Below is a small trained network, with its code and all its weights. Each question gives an input and a class and asks what happens when units are switched off, that is, made to give their printed mean instead of their output.

import numpy as np


def w(rows, s, z=0):
    codes = np.array(rows[::2]) - 128.0
    scale = np.full(codes.shape[1], s)
    scale[-1] = z or s
    return codes * scale


def norm(h):
    return h / np.sqrt((h * h).mean(-1, keepdims=True) + 1e-5)


def f(y):
    return np.maximum(y, 0)


def log_softmax(a):
    a = a - a.max(-1, keepdims=True)
    return a - np.log(np.exp(a).sum(-1, keepdims=True))


def net(x, mask):
    res = np.array(x, float).reshape(1, 3) / 4 @ E
    u = 0
    for l in range(2):
        y = f(norm(res) @ A[l][:, :-1].T + A[l][:, -1])
        res = res + np.where(mask[u : u + 15], y, B[l][:, -1]) @ B[l][:, :-1]
        u += 15
    return log_softmax(norm(res)[-1] @ U[:, :-1].T + U[:, -1])


A, B = {}, {}
E = w([
[4,124,82,224,192,71,134],'x0',
[40,199,173,162,25,246,2],'x1',
[244,61,19,131,224,98,18],'x2',
],0.0058)
A[0] = w([
[92,129,164,118,91,120,248,163],'L0N0',
[181,127,142,103,77,149,120,129],'L0N1',
[129,136,124,148,104,145,125,114],'L0N2',
[98,133,154,127,97,129,163,151],'L0N3',
[95,135,148,125,89,148,188,147],'L0N4',
[124,135,106,115,140,127,119,80],'L0N5',
[197,129,133,98,130,97,162,38],'L0N6',
[107,132,137,139,132,120,171,3],'L0N7',
[127,118,112,123,104,115,74,113],'L0N8',
[116,121,101,150,182,88,208,122],'L0N9',
[123,130,114,123,161,131,103,99],'L0N10',
[97,127,162,122,112,136,164,131],'L0N11',
[53,123,113,150,163,106,104,64],'L0N12',
[128,126,160,122,94,134,180,89],'L0N13',
[205,122,144,90,127,109,213,128],'L0N14',
],0.015,0.0039)
B[0] = w([
[47,225,203,151,193,251,132,246],'L0N0',
[140,144,178,59,216,132,139,188],'L0N1',
[96,105,105,89,130,123,146,149],'L0N2',
[177,81,32,87,133,74,103,189],'L0N3',
[159,57,93,134,68,28,156,204],'L0N4',
[127,124,136,146,114,109,141,135],'L0N5',
[192,68,123,144,83,215,209,184],'L0N6',
[160,104,48,114,233,171,90,150],'L0N7',
[114,110,148,114,185,179,130,159],'L0N8',
[147,113,189,49,221,49,139,215],'L0N9',
[74,98,197,125,69,117,168,150],'L0N10',
[197,56,43,114,145,95,95,183],'L0N11',
[96,156,71,191,97,181,159,182],'L0N12',
[56,189,163,91,54,103,188,178],'L0N13',
[72,172,30,196,22,148,108,224],'L0N14',
],0.017,0.012)
A[1] = w([
[226,108,65,144,95,86,137,37],'L1N0',
[142,129,102,121,94,175,98,105],'L1N1',
[136,94,46,175,107,49,69,109],'L1N2',
[210,120,111,137,139,170,100,137],'L1N3',
[148,127,158,5,104,60,98,56],'L1N4',
[187,171,204,90,167,147,56,111],'L1N5',
[163,86,133,94,135,74,125,53],'L1N6',
[153,140,126,103,118,99,122,95],'L1N7',
[121,146,133,127,144,169,102,47],'L1N8',
[106,133,129,87,167,93,136,158],'L1N9',
[189,79,123,144,47,111,146,41],'L1N10',
[77,152,169,232,117,134,62,3],'L1N11',
[131,100,178,162,114,4,151,100],'L1N12',
[63,147,103,165,103,113,81,112],'L1N13',
[115,190,171,125,142,122,136,137],'L1N14',
],0.018,0.0033)
B[1] = w([
[117,98,191,163,136,168,87,206],'L1N0',
[123,113,123,121,162,59,132,195],'L1N1',
[101,220,103,99,108,141,184,200],'L1N2',
[124,103,149,158,115,134,90,177],'L1N3',
[170,3,123,138,105,99,153,224],'L1N4',
[53,224,143,88,102,177,138,199],'L1N5',
[137,121,94,103,78,92,164,182],'L1N6',
[160,118,129,124,145,126,160,145],'L1N7',
[150,125,180,159,96,134,112,163],'L1N8',
[172,116,192,135,131,87,96,254],'L1N9',
[135,129,115,180,201,119,58,197],'L1N10',
[156,41,133,175,182,130,52,158],'L1N11',
[130,94,95,61,46,159,160,177],'L1N12',
[167,152,113,160,81,168,143,208],'L1N13',
[156,115,64,142,144,82,77,184],'L1N14',
],0.026,0.008)
U = w([
[93,225,31,158,87,143,182,238],'0',
[160,57,138,67,88,60,162,170],'1',
[129,91,126,229,152,173,60,139],'2',
[77,191,210,68,117,169,94,1],'3',
[123,189,139,96,253,34,127,54],'4',
],0.017,0.0015)

Each question gives the input, the list of numbers given to net, and the class t.
The units are the neurons (one row each of A and B). Each row of codes is followed by its name. A weight is (code - 128) times the scale printed after its matrix; where a second scale follows, it is the last column's (A, B and U).
mask holds one flag per neuron, layer by layer. A switched-off neuron (its flag False) gives its mean, the last column of its row in B, instead of its output. The means were averaged over made-up inputs and are rounded, as every weight is.
A unit's drop is (log p(t) with every unit on - log p(t) with that unit switched off) / (log p(t) with every unit on - log p(t) with every unit switched off).
The circuit of an input: a set's keep is (log p(t) with only the set's units on - log p(t) with every unit switched off) / (log p(t) with every unit on - log p(t) with every unit switched off). Starting from the 12 units with the biggest drops (on a tie, the unit counted first), units are removed one at a time, each time the one whose removal leaves the highest keep (on an exact tie, the one counted first), for as long as the keep stays at least 0.8.
units of the circuit, in order: the units of the circuit, biggest drop first
unit that matters most: the unit with the biggest drop
k most important neurons: the k neurons with the biggest drops, biggest first
top k neurons in layer l: the k neurons of layer l with the biggest drops, biggest first
input [5,-3,-1], class 4: unit that matters most	L0N9
input [-1,5,3], class 3: 2 most important neurons	(L0N4; L0N14)
input [8,-4,7], class 1: 2 most important neurons	(L0N0; L0N9)
input [-7,3,2], class 3: 2 most important neurons	(L1N5; L0N4)
input [8,8,0], class 0: units of the circuit, in order	(L0N0; L1N2)
input [4,0,1], class 1: top 3 neurons in layer 0	(L0N14; L0N9; L0N0)
input [0,-6,7], class 2: 2 most important neurons	(L0N6; L1N0)
input [-3,1,3], class 3: units of the circuit, in order	(L0N1; L1N5)
input [0,-6,3], class 2: top 3 neurons in layer 0	(L0N6; L0N0; L0N14)
input [7,-3,6], class 1: 2 most important neurons	(L0N0; L0N14)
input [-7,-5,2], class 2: top 2 neurons in layer 0	(L0N6; L0N0)
input [-5,6,1], class 3: top 2 neurons in layer 0	(L0N4; L0N9)
input [-8,0,6], class 2: 3 most important neurons	(L0N6; L0N0; L0N9)
input [0,-8,1], class 2: 3 most important neurons	(L0N14; L0N6; L0N0)
input [7,0,4], class 1: units of the circuit, in order	(L0N0)
input [1,-1,-8], class 4: top 2 neurons in layer 0	(L0N14; L0N0)
input [-2,4,3], class 3: top 2 neurons in layer 0	(L0N4; L0N9)
input [-6,0,2], class 2: 4 most important neurons	(L0N14; L0N9; L0N6; L0N0)
input [-7,6,6], class 3: 2 most important neurons	(L1N5; L0N4)
input [-8,0,0], class 0: top neuron in layer 1	(L1N9)
input [8,-5,-5], class 4: 2 most important neurons	(L0N0; L0N9)
input [1,0,7], class 1: 3 most important neurons	(L0N14; L0N0; L0N10)
input [8,-1,-5], class 4: 2 most important neurons	(L0N14; L0N9)
input [8,-6,-6], class 4: 2 most important neurons	(L0N0; L0N9)
input [-2,0,6], class 2: top 2 neurons in layer 0	(L0N9; L0N0)
